[[-15.6  26.3  27.1   3.5 -10.3   7.0 -13.2   0.2 -34.2  -6.0  -1.0  41.5
  -13.8  14.1 -12.2   1.6]
 [-13.4  -7.5  34.2  -5.0  53.5 -23.5  13.0 -19.0  25.5  -5.2 -24.5 -16.1
    7.2  -7.2   7.3 -28.1]
 [ 13.7 -34.7 -41.0 -11.7  22.0   3.3   5.1  39.5   0.1 -15.4   8.3   5.4
   21.5 -14.3   1.0  17.1]
 [  8.0  21.7  33.4 -32.7  -0.1  25.0 -38.6  41.4 -18.4  27.3   2.9  61.3
  -28.3  -9.7  39.9 -16.6]
 [-19.9 -12.0  15.1   9.4 -13.1 -35.6   3.5  -9.1  29.3  38.9 -20.5 -30.7
  -11.0 -25.6  -2.6 -22.4]]
->
[[  1.6 -28.1  17.1 -16.6 -22.4]
 [-12.2   7.3   1.0  39.9  -2.6]
 [ 14.1  -7.2 -14.3  -9.7 -25.6]
 [-13.8   7.2  21.5 -28.3 -11.0]
 [ 41.5 -16.1   5.4  61.3 -30.7]
 [ -1.0 -24.5   8.3   2.9 -20.5]
 [ -6.0  -5.2 -15.4  27.3  38.9]
 [-34.2  25.5   0.1 -18.4  29.3]
 [  0.2 -19.0  39.5  41.4  -9.1]
 [-13.2  13.0   5.1 -38.6   3.5]
 [  7.0 -23.5   3.3  25.0 -35.6]
 [-10.3  53.5  22.0  -0.1 -13.1]
 [  3.5  -5.0 -11.7 -32.7   9.4]
 [ 27.1  34.2 -41.0  33.4  15.1]
 [ 26.3  -7.5 -34.7  21.7 -12.0]
 [-15.6 -13.4  13.7   8.0 -19.9]]

[[ 17.7  42.3  48.2]
 [ 60.2  56.9  26.8]
 [ 63.5  48.5  12.1]
 [-62.1 -58.9 -12.4]
 [-59.5 -44.5   1.8]
 [  3.9 -33.6 -45.1]
 [ 63.5  49.4  13.3]
 [-55.3 -35.3  11.0]]
->
[[ 48.2  26.8  12.1 -12.4   1.8 -45.1  13.3  11.0]
 [ 42.3  56.9  48.5 -58.9 -44.5 -33.6  49.4 -35.3]
 [ 17.7  60.2  63.5 -62.1 -59.5   3.9  63.5 -55.3]]

[[-34.7 -19.7 -51.2  36.2  61.2  -8.1]
 [-19.3 -22.3 -49.3  31.3  52.1   5.0]
 [ 56.0   8.9 -56.8   8.8  -1.0  23.2]
 [ -1.1 -56.1 -55.0 -20.8  44.4  35.3]
 [  4.0 -42.1 -54.7 -20.0  32.6  37.6]
 [ 13.4  28.7 -72.1 -43.0 -36.2  11.1]
 [-10.3  67.7 -59.9  13.4 -21.2 -29.0]
 [-67.9   9.0 -64.2 -16.4  18.2 -24.3]]
->
[[ -8.1   5.0  23.2  35.3  37.6  11.1 -29.0 -24.3]
 [ 61.2  52.1  -1.0  44.4  32.6 -36.2 -21.2  18.2]
 [ 36.2  31.3   8.8 -20.8 -20.0 -43.0  13.4 -16.4]
 [-51.2 -49.3 -56.8 -55.0 -54.7 -72.1 -59.9 -64.2]
 [-19.7 -22.3   8.9 -56.1 -42.1  28.7  67.7   9.0]
 [-34.7 -19.3  56.0  -1.1   4.0  13.4 -10.3 -67.9]]

[[-18.8  -8.3 -49.5  12.1   3.3  31.3  -9.1  -8.0   4.0  39.2]
 [  2.8  -2.8  38.9  13.5 -15.7 -17.4  -9.1  -8.0  -4.0   7.2]
 [  2.8  -2.8  30.1  39.6 -22.6  -0.5  -9.1  -8.0  -2.5   7.2]
 [  2.8  -2.8  33.6 -64.1   9.8   0.1  -9.1 -23.9   4.0   7.2]]
->
[[ 39.2   7.2   7.2   7.2]
 [  4.0  -4.0  -2.5   4.0]
 [ -8.0  -8.0  -8.0 -23.9]
 [ -9.1  -9.1  -9.1  -9.1]
 [ 31.3 -17.4  -0.5   0.1]
 [  3.3 -15.7 -22.6   9.8]
 [ 12.1  13.5  39.6 -64.1]
 [-49.5  38.9  30.1  33.6]
 [ -8.3  -2.8  -2.8  -2.8]
 [-18.8   2.8   2.8   2.8]]

[[  8.5 -19.0 -29.9 -22.1   1.3 -18.5]
 [ 10.8 -16.2  -6.5  15.6 -35.7 -55.1]
 [-21.5  -0.5 -25.3  -3.4 -16.5  24.0]
 [ -7.2  16.9  26.8  19.0   2.5  22.8]
 [ 51.9 -11.1  22.1  39.2   9.8  -2.1]
 [-39.1  42.3  29.6 -12.8  11.8  14.9]
 [ 26.9   5.7  35.3  24.2  17.7  -4.2]
 [ 17.7  -3.3  26.5  48.6 -30.4 -22.4]
 [ 28.0  -6.4   3.5 -21.8  63.9  39.0]
 [-11.7  19.9   3.2 -26.6  51.5  66.9]
 [-11.6   4.0   0.9  38.9 -56.5 -22.5]
 [ 15.0 -35.5 -33.8 -12.8  -7.4 -17.8]]
->
[[-18.5 -55.1  24.0  22.8  -2.1  14.9  -4.2 -22.4  39.0  66.9 -22.5 -17.8]
 [  1.3 -35.7 -16.5   2.5   9.8  11.8  17.7 -30.4  63.9  51.5 -56.5  -7.4]
 [-22.1  15.6  -3.4  19.0  39.2 -12.8  24.2  48.6 -21.8 -26.6  38.9 -12.8]
 [-29.9  -6.5 -25.3  26.8  22.1  29.6  35.3  26.5   3.5   3.2   0.9 -33.8]
 [-19.0 -16.2  -0.5  16.9 -11.1  42.3   5.7  -3.3  -6.4  19.9   4.0 -35.5]
 [  8.5  10.8 -21.5  -7.2  51.9 -39.1  26.9  17.7  28.0 -11.7 -11.6  15.0]]

[[-18.9 -14.3  10.7]
 [ 11.1 -37.6  -6.1]
 [ 11.1  34.0  23.6]
 [ -0.9 -21.7  32.1]
 [ 14.1 -14.4   3.7]
 [  4.0   6.4 -10.9]
 [ 18.8  -3.2  38.7]
 [ 12.8 -23.6  61.7]]
->
[[ 10.7  -6.1  23.6  32.1   3.7 -10.9  38.7  61.7]
 [-14.3 -37.6  34.0 -21.7 -14.4   6.4  -3.2 -23.6]
 [-18.9  11.1  11.1  -0.9  14.1   4.0  18.8  12.8]]
